Below is a small trained network, with its code and all its weights. Each question gives an input and a class and asks what happens when units are switched off, that is, made to give their printed mean instead of their output.

import numpy as np


def w(rows, s, z=0):
    codes = np.array(rows[::2]) - 128.0
    scale = np.full(codes.shape[1], s)
    scale[-1] = z or s
    return codes * scale


def norm(h):
    return h / np.sqrt((h * h).mean(-1, keepdims=True) + 1e-5)


def f(y):
    return np.maximum(y, 0)


def log_softmax(a):
    a = a - a.max(-1, keepdims=True)
    return a - np.log(np.exp(a).sum(-1, keepdims=True))


def net(x, mask):
    res = np.array(x, float).reshape(1, 6) / 4 @ E
    u = 0
    for l in range(4):
        y = f(norm(res) @ A[l][:, :-1].T + A[l][:, -1])
        res = res + np.where(mask[u : u + 6], y, B[l][:, -1]) @ B[l][:, :-1]
        u += 6
    return log_softmax(norm(res)[-1] @ U[:, :-1].T + U[:, -1])


A, B = {}, {}
E = w([
[128,218,148,185,153],'x0',
[119,36,47,199,235],'x1',
[217,115,119,161,3],'x2',
[192,149,86,47,191],'x3',
[73,155,88,161,161],'x4',
[137,55,153,98,176],'x5',
],0.0065)
A[0] = w([
[72,205,214,168,114,50],'L0N1',
[156,253,63,181,155,80],'L0N2',
[200,99,173,252,64,81],'L0N3',
[141,98,100,106,175,159],'L0N4',
[84,146,196,206,97,16],'L0N5',
[39,82,79,172,129,1],'L0N6',
],0.0075,0.0056)
B[0] = w([
[31,142,216,127,118,198],'L0N1',
[205,201,161,244,173,212],'L0N2',
[173,30,175,90,146,254],'L0N3',
[109,92,200,115,125,208],'L0N4',
[61,140,184,93,104,165],'L0N5',
[16,21,2,175,158,154],'L0N6',
],0.0084,0.0039)
A[1] = w([
[237,120,163,162,43,139],'L1N1',
[58,219,98,154,113,184],'L1N2',
[178,133,117,69,26,2],'L1N3',
[46,86,42,253,140,4],'L1N4',
[85,146,181,132,52,66],'L1N5',
[95,54,85,204,125,94],'L1N6',
],0.0075,0.005)
B[1] = w([
[141,129,29,162,101,253],'L1N1',
[162,90,146,185,129,201],'L1N2',
[255,238,56,55,43,167],'L1N3',
[56,130,63,188,111,171],'L1N4',
[60,109,113,122,79,175],'L1N5',
[5,138,67,172,172,184],'L1N6',
],0.0083,0.0054)
A[2] = w([
[174,215,110,167,189,103],'L2N1',
[67,48,164,178,178,40],'L2N2',
[116,112,113,25,197,45],'L2N3',
[184,179,99,153,63,2],'L2N4',
[153,161,64,130,48,82],'L2N5',
[109,98,102,1,183,54],'L2N6',
],0.0092,0.0051)
B[2] = w([
[216,133,146,160,192,216],'L2N1',
[117,132,51,95,120,254],'L2N2',
[181,30,189,85,187,190],'L2N3',
[100,134,69,106,79,203],'L2N4',
[150,173,62,75,101,242],'L2N5',
[164,76,198,59,251,208],'L2N6',
],0.011,0.0036)
A[3] = w([
[157,150,121,43,46,45],'L3N1',
[246,95,152,64,69,70],'L3N2',
[181,56,111,152,89,47],'L3N3',
[84,126,228,129,51,54],'L3N4',
[211,65,83,162,169,100],'L3N5',
[167,140,115,73,85,2],'L3N6',
],0.012,0.0056)
B[3] = w([
[88,191,57,9,197,217],'L3N1',
[93,132,68,131,177,253],'L3N2',
[203,135,138,107,81,182],'L3N3',
[65,164,179,81,66,187],'L3N4',
[92,124,179,114,63,245],'L3N5',
[149,201,30,53,206,171],'L3N6',
],0.013,0.0059)
U = w([
[218,190,66,192,29,4],'0',
[166,202,9,8,95,148],'1',
[25,53,23,225,151,150],'2',
[162,17,211,32,215,110],'3',
[203,207,211,222,210,252],'4',
[20,204,236,91,40,145],'5',
[182,11,107,110,5,45],'6',
],0.018,0.0036)

Each question gives the input, the list of numbers given to net, and the class t.
The units are the neurons (one row each of A and B). Each row of codes is followed by its name. A weight is (code - 128) times the scale printed after its matrix; where a second scale follows, it is the last column's (A, B and U).
mask holds one flag per neuron, layer by layer. A switched-off neuron (its flag False) gives its mean, the last column of its row in B, instead of its output. The means were averaged over made-up inputs and are rounded, as every weight is.
A unit's drop is (log p(t) with every unit on - log p(t) with that unit switched off) / (log p(t) with every unit on - log p(t) with every unit switched off).
most important unit: the unit with the biggest drop
top k neurons: the k neurons with the biggest drops, biggest first
k most important neurons of layer l: the k neurons of layer l with the biggest drops, biggest first
drop when u is switched off: that unit's drop, to one decimal
input [-1,1,-6,8,-3,-7], class 3: top neuron	(L2N3)
input [4,4,4,-4,-4,-7], class 0: top 2 neurons	(L1N1 L0N2)
input [7,-1,0,-2,1,-1], class 4: 2 most important neurons of layer 2	(L2N1 L2N4)
input [-8,4,4,-2,1,2], class 6: top 2 neurons	(L3N2 L3N3)
input [8,-5,7,0,4,1], class 0: top 2 neurons	(L0N2 L1N3)
input [3,0,5,-7,-8,2], class 1: 2 most important neurons of layer 3	(L3N2 L3N1)
input [-2,-2,-2,7,3,-3], class 3: top 2 neurons	(L1N1 L0N4)
input [3,-8,-7,6,-8,-4], class 4: 2 most important neurons of layer 3	(L3N5 L3N6)
input [3,-1,2,-3,5,-3], class 5: 2 most important neurons of layer 0	(L0N1 L0N5)
input [-3,-1,0,-1,2,-8], class 0: top 2 neurons	(L0N2 L1N2)
input [-8,-3,-2,-8,6,-4], class 2: top 2 neurons	(L0N6 L3N5)
input [5,0,3,7,2,7], class 3: drop when L0N5 is switched off	-0.1
input [-7,4,5,2,5,-3], class 2: drop when L1N6 is switched off	0.9
input [-8,-1,-1,3,1,5], class 3: drop when L2N6 is switched off	0.0
input [6,7,8,8,2,7], class 6: most important unit	L3N5
